Here is a tiny trained network, its code and every weight. The questions are about switching its units off for an input and a class, where a switched-off unit gives its printed mean instead of its output.

import numpy as np


def w(rows, s, z=0):
    codes = np.array(rows[::2]) - 128.0
    scale = np.full(codes.shape[1], s)
    scale[-1] = z or s
    return codes * scale


def norm(h):
    return h / np.sqrt((h * h).mean(-1, keepdims=True) + 1e-5)


def f(y):
    return y / 2 * (1 + np.tanh(0.7978845608 * (y + 0.044715 * y**3)))


def log_softmax(a):
    a = a - a.max(-1, keepdims=True)
    return a - np.log(np.exp(a).sum(-1, keepdims=True))


def net(x, mask):
    res = np.array(x, float).reshape(1, 5) / 4 @ E
    u = 0
    for l in range(4):
        y = f(norm(res) @ A[l][:, :-1].T + A[l][:, -1])
        res = res + np.where(mask[u : u + 7], y, B[l][:, -1]) @ B[l][:, :-1]
        u += 7
    return log_softmax(norm(res)[-1] @ U[:, :-1].T + U[:, -1])


A, B = {}, {}
E = w([
[52,103,128,125,1,246],'x0',
[19,19,121,198,135,45],'x1',
[233,3,149,99,104,142],'x2',
[64,112,215,46,176,141],'x3',
[132,161,165,80,17,33],'x4',
],0.00057)
A[0] = w([
[118,138,122,143,93,121,100],'0.n1',
[84,83,148,174,113,82,88],'0.n2',
[175,178,130,132,122,176,85],'0.n3',
[134,92,114,141,137,182,136],'0.n4',
[193,147,3,221,70,110,78],'0.n5',
[170,189,165,97,113,166,102],'0.n6',
[137,158,160,77,20,28,8],'0.n7',
],0.0037,0.0017)
B[0] = w([
[128,118,117,126,105,112,96],'0.n1',
[134,120,31,60,153,122,174],'0.n2',
[116,97,70,145,141,111,153],'0.n3',
[147,149,135,156,145,150,199],'0.n4',
[73,126,204,50,173,147,253],'0.n5',
[120,106,39,73,164,126,203],'0.n6',
[135,100,114,206,255,249,195],'0.n7',
],0.003,0.00057)
A[1] = w([
[113,147,134,191,170,175,129],'1.n1',
[215,77,147,160,109,160,80],'1.n2',
[87,118,206,56,149,133,121],'1.n3',
[76,251,109,187,121,120,80],'1.n4',
[198,57,153,111,91,128,74],'1.n5',
[73,209,89,155,131,121,34],'1.n6',
[118,157,137,217,177,181,254],'1.n7',
],0.0032,0.00079)
B[1] = w([
[178,32,168,130,101,155,180],'1.n1',
[106,62,167,47,124,70,175],'1.n2',
[33,198,138,180,253,208,196],'1.n3',
[128,34,180,48,96,89,179],'1.n4',
[43,136,157,57,115,75,169],'1.n5',
[132,72,149,46,119,94,146],'1.n6',
[220,11,159,122,142,135,254],'1.n7',
],0.0024,0.00085)
A[2] = w([
[137,120,162,125,130,170,130],'2.n1',
[98,120,130,159,25,241,172],'2.n2',
[20,64,100,252,131,72,112],'2.n3',
[194,154,172,145,185,67,254],'2.n4',
[97,113,141,100,104,114,31],'2.n5',
[174,199,130,110,117,179,10],'2.n6',
[102,81,91,112,63,195,169],'2.n7',
],0.0025,0.00076)
B[2] = w([
[98,78,124,166,179,128,163],'2.n1',
[176,175,154,208,163,42,198],'2.n2',
[251,192,47,36,174,219,182],'2.n3',
[73,140,121,233,42,129,254],'2.n4',
[155,133,170,83,130,90,106],'2.n5',
[90,137,47,92,191,147,77],'2.n6',
[144,161,111,164,194,34,209],'2.n7',
],0.0021,0.00086)
A[3] = w([
[129,195,129,235,120,82,137],'3.n1',
[71,130,126,157,167,103,254],'3.n2',
[123,192,113,90,110,107,26],'3.n3',
[143,140,143,127,154,140,121],'3.n4',
[110,106,143,143,141,125,144],'3.n5',
[177,153,2,54,137,185,105],'3.n6',
[78,113,176,93,74,107,139],'3.n7',
],0.0033,0.0009)
B[3] = w([
[241,180,184,139,56,100,160],'3.n1',
[179,170,103,115,85,168,253],'3.n2',
[126,80,153,168,165,157,81],'3.n3',
[117,77,97,133,106,156,155],'3.n4',
[177,149,122,129,134,147,175],'3.n5',
[143,124,1,146,153,67,231],'3.n6',
[150,116,120,61,181,54,152],'3.n7',
],0.0026,0.00079)
U = w([
[137,125,1,125,155,98,177],'0',
[169,38,161,171,154,182,161],'1',
[97,86,186,36,133,58,154],'2',
[198,192,175,168,69,99,153],'3',
[74,180,156,125,162,207,149],'4',
[77,137,123,142,84,121,20],'5',
[76,142,124,139,66,118,1],'6',
],0.0079,0.0041)

Each question gives the input, the list of numbers given to net, and the class t.
The units are the neurons (one row each of A and B). Each row of codes is followed by its name. A weight is (code - 128) times the scale printed after its matrix; where a second scale follows, it is the last column's (A, B and U).
mask holds one flag per neuron, layer by layer. A switched-off neuron (its flag False) gives its mean, the last column of its row in B, instead of its output. The means were averaged over made-up inputs and are rounded, as every weight is.
A unit's drop is (log p(t) with every unit on - log p(t) with that unit switched off) / (log p(t) with every unit on - log p(t) with every unit switched off).
The circuit of an input: a set's keep is (log p(t) with only the set's units on - log p(t) with every unit switched off) / (log p(t) with every unit on - log p(t) with every unit switched off). Starting from the 12 units with the biggest drops (on a tie, the unit counted first), units are removed one at a time, each time the one whose removal leaves the highest keep (on an exact tie, the one counted first), for as long as the keep stays at least 0.8.
units of the circuit, in order: the units of the circuit, biggest drop first
k most important neurons: the k neurons with the biggest drops, biggest first
k most important neurons of layer l: the k neurons of layer l with the biggest drops, biggest first
input [-4,-1,3,-7,-5], class 4: 2 most important neurons of layer 0 -> (0.n5; 0.n7)
input [6,0,4,7,3], class 4: units of the circuit, in order -> (1.n3)
input [6,-1,-8,-2,7], class 2: units of the circuit, in order -> (1.n4; 3.n7)
input [2,2,6,0,-3], class 2: units of the circuit, in order -> (0.n7; 1.n5)
input [6,2,-1,6,5], class 3: 3 most important neurons -> (2.n2; 0.n5; 3.n1)
input [7,-7,-8,-4,-1], class 2: units of the circuit, in order -> (1.n4; 1.n6; 3.n7)
input [3,5,5,-2,3], class 0: units of the circuit, in order -> (2.n3; 3.n6; 1.n7)
input [-1,-2,-7,8,8], class 1: units of the circuit, in order -> (0.n7; 0.n5; 1.n7)
input [8,-2,-8,-8,-8], class 1: 3 most important neurons -> (1.n7; 1.n4; 1.n5)
input [2,-4,-8,-4,-4], class 2: 2 most important neurons -> (1.n4; 0.n7)
input [8,1,8,-4,-5], class 2: units of the circuit, in order -> (1.n2; 1.n5; 0.n7)
input [-7,-6,-6,-1,-5], class 3: units of the circuit, in order -> (2.n4; 0.n7; 3.n1)
input [8,-7,3,6,-3], class 3: units of the circuit, in order -> (2.n2; 0.n5; 0.n7)
input [2,8,5,-1,-6], class 0: units of the circuit, in order -> (2.n3; 0.n7; 3.n6; 1.n4)
input [2,1,3,7,-2], class 4: 2 most important neurons -> (1.n3; 0.n7)
input [7,-6,-7,2,0], class 2: units of the circuit, in order -> (1.n4; 2.n3; 3.n7)
input [-5,-7,2,-6,8], class 1: units of the circuit, in order -> (0.n7)
input [-8,-4,-2,-2,-8], class 1: units of the circuit, in order -> (1.n7; 0.n2; 1.n1)
input [-4,-5,7,-1,-3], class 2: 2 most important neurons -> (1.n2; 0.n2)
input [8,-5,1,-1,-5], class 3: units of the circuit, in order -> (2.n2; 0.n7)
input [7,2,-2,-8,-4], class 4: units of the circuit, in order -> (0.n5)
input [-3,8,-4,7,-3], class 0: 2 most important neurons -> (2.n3; 0.n5)
input [-5,-6,-3,4,-8], class 1: 4 most important neurons -> (0.n2; 2.n3; 1.n7; 0.n5)
input [1,-7,-1,-7,8], class 1: 2 most important neurons -> (0.n7; 0.n2)
input [-6,-2,-8,5,8], class 1: 2 most important neurons -> (0.n7; 1.n7)
input [5,-7,-1,4,-5], class 0: 2 most important neurons -> (0.n6; 0.n7)
input [-4,7,-3,0,6], class 0: most important neuron -> (0.n2)
input [8,7,0,-3,0], class 3: 2 most important neurons of layer 0 -> (0.n6; 0.n3)
input [4,-5,1,7,7], class 1: 2 most important neurons -> (0.n7; 0.n2)
